Below is a small trained network, with its code and all its weights. Each question gives an input and a class and asks what happens when units are switched off, that is, made to give their printed mean instead of their output.

import numpy as np


def w(rows, s, z=0):
    codes = np.array(rows[::2]) - 128.0
    scale = np.full(codes.shape[1], s)
    scale[-1] = z or s
    return codes * scale


def f(y):
    return y / 2 * (1 + np.tanh(0.7978845608 * (y + 0.044715 * y**3)))


def log_softmax(a):
    a = a - a.max(-1, keepdims=True)
    return a - np.log(np.exp(a).sum(-1, keepdims=True))


def net(x, mask):
    res = np.array(x, float).reshape(1, 5) / 4 @ E
    y = f(res @ A[0][:, :-1].T + A[0][:, -1])
    res = res + np.where(mask, y, B[0][:, -1]) @ B[0][:, :-1]
    return log_softmax(res[-1] @ U[:, :-1].T + U[:, -1])


A, B = {}, {}
E = w([
[59,124,69,125,113,203,101,205,149,51],'x0',
[94,170,120,235,136,108,199,84,141,70],'x1',
[98,173,136,213,40,160,119,173,37,168],'x2',
[71,40,161,230,112,69,91,136,186,143],'x3',
[252,165,140,128,189,103,46,185,122,91],'x4',
],0.011)
A[0] = w([
[196,136,189,198,110,154,42,165,76,103,124],'N1',
[163,197,130,187,128,97,189,93,162,63,175],'N2',
[107,146,132,152,89,151,105,176,101,150,127],'N3',
[131,107,172,93,209,93,205,158,171,149,78],'N4',
[197,137,151,134,147,121,129,178,90,71,55],'N5',
[148,197,126,97,134,166,173,116,130,98,103],'N6',
[94,143,92,128,147,180,130,80,151,206,82],'N7',
[80,88,135,201,150,81,101,130,145,118,127],'N8',
[148,178,97,52,66,117,185,108,84,82,77],'N9',
[114,125,98,121,101,176,144,179,177,73,119],'N10',
[95,101,103,99,103,132,165,71,130,115,162],'N11',
[85,90,139,107,112,133,141,92,99,111,115],'N12',
[172,119,184,166,133,111,159,93,93,150,100],'N13',
[98,90,164,160,83,126,67,159,212,143,65],'N14',
[69,82,122,91,107,151,167,118,73,148,83],'N15',
[92,124,115,84,115,162,92,158,142,93,150],'N16',
[91,122,138,133,24,102,148,134,118,127,120],'N17',
[114,164,112,150,89,127,198,81,175,111,116],'N18',
[144,153,130,108,167,166,165,105,49,109,93],'N19',
[72,125,148,184,137,108,139,75,126,57,73],'N20',
[151,51,126,81,126,157,103,167,111,166,195],'N21',
[109,188,136,158,109,111,99,147,88,168,87],'N22',
[129,159,76,108,117,147,148,155,101,133,44],'N23',
[90,72,126,79,83,154,145,103,114,155,63],'N24',
[116,113,210,70,124,107,84,102,95,187,161],'N25',
[96,112,117,116,110,167,95,171,140,91,122],'N26',
[125,154,142,173,88,155,126,137,104,170,82],'N27',
[139,121,90,123,159,133,128,78,168,109,40],'N28',
[139,178,144,170,60,100,130,163,125,114,85],'N29',
[107,121,148,73,175,128,128,93,207,75,87],'N30',
[142,126,152,134,166,77,142,105,75,147,149],'N31',
[136,107,160,160,118,93,87,153,158,121,92],'N32',
[90,147,134,148,170,180,75,143,129,66,147],'N33',
[105,116,85,92,220,135,135,130,210,84,70],'N34',
[94,171,121,160,105,113,119,169,90,97,225],'N35',
[136,173,135,176,175,116,161,141,137,94,154],'N36',
[138,164,186,126,191,125,105,153,122,111,255],'N37',
[122,206,112,84,137,114,146,166,111,136,69],'N38',
[190,137,133,123,100,152,76,141,183,133,189],'N39',
[101,91,149,84,174,102,170,105,160,70,76],'N40',
[158,141,174,130,166,98,160,94,85,201,149],'N41',
[162,60,168,54,53,148,82,144,112,173,208],'N42',
[93,126,143,145,134,149,178,91,110,108,114],'N43',
[122,202,160,149,126,149,169,170,142,161,90],'N44',
[152,97,155,219,116,112,122,143,185,162,70],'N45',
[158,181,99,181,212,104,49,158,118,106,136],'N46',
[98,122,58,149,114,112,122,122,5,147,103],'N47',
],0.011,0.0023)
B[0] = w([
[119,151,113,53,159,149,165,125,184,125,245],'N1',
[248,73,70,165,68,169,62,128,62,182,236],'N2',
[112,181,113,107,192,147,148,149,107,195,194],'N3',
[78,156,169,184,198,149,170,191,118,132,202],'N4',
[62,126,111,59,114,118,125,124,221,96,208],'N5',
[118,38,212,77,123,70,67,158,77,78,209],'N6',
[108,168,94,90,102,70,99,88,181,110,170],'N7',
[107,109,168,112,128,109,61,146,96,122,217],'N8',
[114,102,220,88,95,73,79,162,113,102,227],'N9',
[92,215,122,141,118,123,128,90,43,98,203],'N10',
[111,115,101,117,137,88,55,81,153,152,195],'N11',
[112,159,79,93,111,113,131,114,146,95,169],'N12',
[102,181,109,166,202,135,78,108,133,76,204],'N13',
[137,101,205,102,120,32,101,136,73,113,205],'N14',
[109,112,94,112,109,136,130,127,250,132,204],'N15',
[132,145,142,214,132,131,111,73,45,121,194],'N16',
[96,91,123,97,189,136,140,134,139,129,198],'N17',
[158,139,94,47,117,142,83,121,112,120,205],'N18',
[110,84,230,87,107,96,79,184,108,78,204],'N19',
[145,102,115,121,115,119,69,143,117,151,211],'N20',
[173,88,78,142,81,199,94,131,113,181,218],'N21',
[110,159,141,121,220,110,186,198,131,204,189],'N22',
[101,168,179,148,100,134,126,152,138,126,177],'N23',
[115,91,38,120,104,96,94,115,217,89,195],'N24',
[158,150,116,169,115,143,86,91,48,131,217],'N25',
[96,182,158,182,111,160,103,100,75,95,190],'N26',
[128,176,136,118,176,120,182,163,167,168,192],'N27',
[143,135,144,124,183,125,163,181,152,207,169],'N28',
[160,129,155,137,165,151,132,176,166,163,184],'N29',
[135,147,168,163,193,164,201,142,151,187,219],'N30',
[59,131,85,179,146,128,145,55,82,91,195],'N31',
[104,92,160,64,106,79,102,151,145,81,183],'N32',
[89,211,89,151,161,131,130,75,61,55,188],'N33',
[125,173,175,161,174,160,156,156,124,187,229],'N34',
[128,121,125,146,122,191,162,105,111,164,198],'N35',
[253,87,38,69,49,203,76,114,133,141,191],'N36',
[105,84,116,120,151,129,106,59,162,145,202],'N37',
[111,104,158,95,107,72,110,131,139,131,189],'N38',
[135,120,73,113,113,134,109,107,160,115,195],'N39',
[138,149,134,115,197,168,160,198,131,188,201],'N40',
[44,209,113,189,169,135,173,57,71,62,231],'N41',
[183,117,122,150,119,188,58,131,100,158,246],'N42',
[144,157,90,105,119,154,73,131,171,141,183],'N43',
[142,143,163,125,124,147,136,158,100,168,168],'N44',
[117,99,197,130,109,80,110,136,104,118,212],'N45',
[57,109,71,76,171,131,98,91,221,117,238],'N46',
[114,129,134,122,140,126,161,169,164,194,201],'N47',
],0.0064,0.012)
U = w([
[118,180,146,118,188,160,202,199,164,187,103],'0',
[113,92,227,75,98,58,97,171,111,44,110],'1',
[93,148,23,64,131,123,119,101,253,70,97],'2',
[86,223,99,195,139,151,139,56,60,44,125],'3',
[225,111,50,131,92,186,77,137,103,142,154],'4',
[115,102,108,113,119,186,166,84,98,78,254],'5',
[181,96,115,150,48,107,247,155,132,55,34],'6',
],0.011,0.0054)

Each question gives the input, the list of numbers given to net, and the class t.
The units are the neurons (one row each of A and B). Each row of codes is followed by its name. A weight is (code - 128) times the scale printed after its matrix; where a second scale follows, it is the last column's (A, B and U).
mask holds one flag per neuron, in row order. A switched-off neuron (its flag False) gives its mean, the last column of its row in B, instead of its output. The means were averaged over made-up inputs and are rounded, as every weight is.
A unit's drop is (log p(t) with every unit on - log p(t) with that unit switched off) / (log p(t) with every unit on - log p(t) with every unit switched off).
The circuit of an input: a set's keep is (log p(t) with only the set's units on - log p(t) with every unit switched off) / (log p(t) with every unit on - log p(t) with every unit switched off). Starting from the 12 units with the biggest drops (on a tie, the unit counted first), units are removed one at a time, each time the one whose removal leaves the highest keep (on an exact tie, the one counted first), for as long as the keep stays at least 0.8.
circuit, biggest first: the units of the circuit, biggest drop first
most important unit: the unit with the biggest drop
k most important neurons: the k neurons with the biggest drops, biggest first
drop of u: that unit's drop, to one decimal
input [-5,6,-1,0,-2], class 4: most important unit => N2
input [8,-6,-4,5,-7], class 3: 3 most important neurons => (N16; N26; N10)
input [-8,7,0,8,1], class 1: 2 most important neurons => (N45; N8)
input [6,-7,4,6,8], class 2: 2 most important neurons => (N46; N1)
input [2,-5,-3,-3,5], class 2: 4 most important neurons => (N5; N2; N46; N36)
input [-8,3,-6,-7,-3], class 3: 3 most important neurons => (N41; N31; N13)
input [-7,-3,-3,2,-8], class 2: 2 most important neurons => (N24; N15)
input [3,7,-5,8,4], class 1: 2 most important neurons => (N14; N45)
input [7,-2,5,5,-1], class 3: 4 most important neurons => (N26; N33; N10; N16)
input [3,7,3,5,2], class 4: 2 most important neurons => (N2; N36)
input [7,1,-6,-2,2], class 3: 3 most important neurons => (N33; N10; N16)
input [-5,0,-1,-7,-7], class 1: 3 most important neurons => (N9; N19; N6)
input [7,-1,-6,8,5], class 1: 2 most important neurons => (N14; N32)
input [-8,-6,-2,-1,-7], class 3: circuit, biggest first => (N41)
input [-6,-4,3,-6,2], class 1: 2 most important neurons => (N19; N9)
input [-1,-4,-1,-5,-4], class 1: 2 most important neurons => (N9; N2)
input [8,-3,3,-3,-6], class 3: 3 most important neurons => (N16; N10; N26)
input [-8,-3,-8,-2,5], class 0: drop of N30 => 0.7
input [-7,-8,8,1,1], class 0: drop of N47 => 0.2
input [7,6,-4,-7,4], class 1: circuit, biggest first => (N6)
input [-7,-4,0,1,-7], class 2: drop of N26 => 0.2
input [2,-4,7,5,-5], class 0: drop of N21 => 0.0
